Below is a small trained network, with its code and all its weights. Each question gives an input and a target symbol and asks what happens when units are switched off, that is, made to give their printed mean instead of their output.

import numpy as np


def w(rows, s, z=0):
    codes = np.array(rows[::2]) - 128.0
    scale = np.full(codes.shape[1], s)
    scale[-1] = z or s
    return codes * scale


def f(y):
    return np.maximum(y, 0)


def softmax(a):
    e = np.exp(a - a.max(-1, keepdims=True))
    return e / e.sum(-1, keepdims=True)


def log_softmax(a):
    a = a - a.max(-1, keepdims=True)
    return a - np.log(np.exp(a).sum(-1, keepdims=True))


def net(x, mask):
    ids = ['Δβεμστφω'.index(c) for c in x.split()]
    T = len(ids)
    res = E[ids] + P[:T]
    r = res
    for j in range(2):
        rows = slice(2 * j, 2 * j + 2)
        q, k, v = (r @ M[0][rows].T for M in (Q, K, V))
        z = softmax(np.where(np.tri(T) > 0, q @ k.T / 2**0.5, -1e9)) @ v
        o = O[0][rows]
        res = res + np.where(mask[j], z, o[:, -1]) @ o[:, :-1]
    y = f(res @ A[0][:, :-1].T + A[0][:, -1])
    res = res + np.where(mask[2:6], y, B[0][:, -1]) @ B[0][:, :-1]
    return log_softmax(res[-1] @ U[:, :-1].T + U[:, -1])


Q, K, V, O, A, B = {}, {}, {}, {}, {}, {}
E = w([
[66,115,97,196,2],'Δ',
[124,170,162,78,109],'β',
[134,109,56,200,66],'ε',
[137,123,61,179,172],'μ',
[58,148,181,159,137],'σ',
[138,132,30,100,169],'τ',
[120,134,123,119,236],'φ',
[98,161,141,92,167],'ω',
],0.021)
P = w([
[175,198,120,143,170],'0',
[120,73,213,138,166],'1',
[144,179,4,184,153],'2',
[109,90,181,125,116],'3',
[81,193,17,129,62],'4',
[110,96,157,125,81],'5',
],0.021)
Q[0] = w([
[77,106,110,65,80],'head 0',
[169,23,134,59,97],'head 0',
[248,113,142,111,138],'head 1',
[155,74,135,153,126],'head 1',
],0.013)
K[0] = w([
[90,86,98,127,129],'head 0',
[118,8,142,80,104],'head 0',
[127,18,168,141,120],'head 1',
[121,68,132,21,157],'head 1',
],0.013)
V[0] = w([
[65,142,161,78,116],'head 0',
[158,227,74,76,61],'head 0',
[73,138,149,129,88],'head 1',
[7,123,132,79,202],'head 1',
],0.014)
O[0] = w([
[3,149,129,134,131,2],'head 0',
[104,87,147,155,212,202],'head 0',
[87,193,140,156,160,17],'head 1',
[67,104,107,74,107,133],'head 1',
],0.014,0.0064)
A[0] = w([
[134,150,79,165,159,35],'neuron 0',
[143,122,167,8,138,122],'neuron 1',
[101,106,96,183,182,73],'neuron 2',
[123,72,202,177,93,2],'neuron 3',
],0.014,0.0081)
B[0] = w([
[131,217,209,158,145,229],'neuron 0',
[81,156,132,217,133,222],'neuron 1',
[122,99,180,62,221,246],'neuron 2',
[63,169,84,7,114,172],'neuron 3',
],0.012)
U = w([
[118,64,179,74,134,76],'Δ',
[142,11,130,104,145,142],'β',
[116,153,103,71,138,155],'ε',
[135,93,173,119,119,164],'μ',
[95,61,106,124,158,174],'σ',
[114,144,184,98,122,2],'τ',
[176,87,108,90,112,141],'φ',
[125,144,2,133,159,178],'ω',
],0.015,0.0066)

Each question gives the input, a string of symbols that net reads in full, and the target symbol t.
The units are the heads (2 rows each of Q, K, V and O) and the neurons (one row each of A and B). Each row of codes is followed by its name. A weight is (code - 128) times the scale printed after its matrix; where a second scale follows, it is the last column's (O, A, B and U).
mask holds one flag per unit, heads first, then neurons. A switched-off unit (its flag False) gives its mean, the last column of its rows in O or B, instead of its output. The means were averaged over made-up inputs and are rounded, as every weight is.
A unit's drop is (log p(t) with every unit on - log p(t) with that unit switched off) / (log p(t) with every unit on - log p(t) with every unit switched off).
The circuit of an input: a set's keep is (log p(t) with only the set's units on - log p(t) with every unit switched off) / (log p(t) with every unit on - log p(t) with every unit switched off). Starting from all 6 units, units are removed one at a time, each time the one whose removal leaves the highest keep (on an exact tie, the one counted first), for as long as the keep stays at least 0.8.
circuit, biggest first: the units of the circuit, biggest drop first
most important unit: the unit with the biggest drop
k most important neurons: the k neurons with the biggest drops, biggest first
which heads matter: for each layer, one digit per head in row order, 1 if its drop is at least 0.15 and else 0, layers parted by /
input ω φ σ, target σ: circuit, biggest first : (head 0)
input φ Δ Δ φ ε, target τ: circuit, biggest first : (head 1; neuron 0)
input ω τ φ φ μ Δ, target ε: which heads matter : 00
input φ φ τ μ ε, target β: which heads matter : 10
input τ φ ε ε, target φ: which heads matter : 10
input τ μ φ ω σ, target ω: 2 most important neurons : (neuron 2; neuron 0)
input Δ σ Δ Δ φ Δ, target σ: circuit, biggest first : (neuron 0; head 0)
input μ Δ τ, target φ: circuit, biggest first : (head 0; neuron 1; head 1)
input μ τ φ, target φ: circuit, biggest first : (head 0; head 1)
input Δ φ Δ, target τ: which heads matter : 01
input Δ σ β, target τ: which heads matter : 01
input τ φ β, target β: which heads matter : 10
input β φ Δ, target Δ: which heads matter : 10
input β φ ω, target Δ: most important neuron : (neuron 2)
input ε φ ε Δ Δ, target μ: circuit, biggest first : (head 1; head 0; neuron 0)
input φ Δ ω φ ε, target σ: which heads matter : 10
input φ ε μ τ φ φ, target σ: which heads matter : 01
input τ φ Δ β μ, target τ: circuit, biggest first : (neuron 0; head 1; head 0)
input μ β Δ Δ τ, target τ: circuit, biggest first : (neuron 0; head 1; head 0)
input τ Δ Δ, target β: circuit, biggest first : (head 0; neuron 2)
input φ φ μ τ, target ω: circuit, biggest first : (head 0; neuron 2; neuron 0)
input ε ε φ, target μ: most important unit : neuron 0
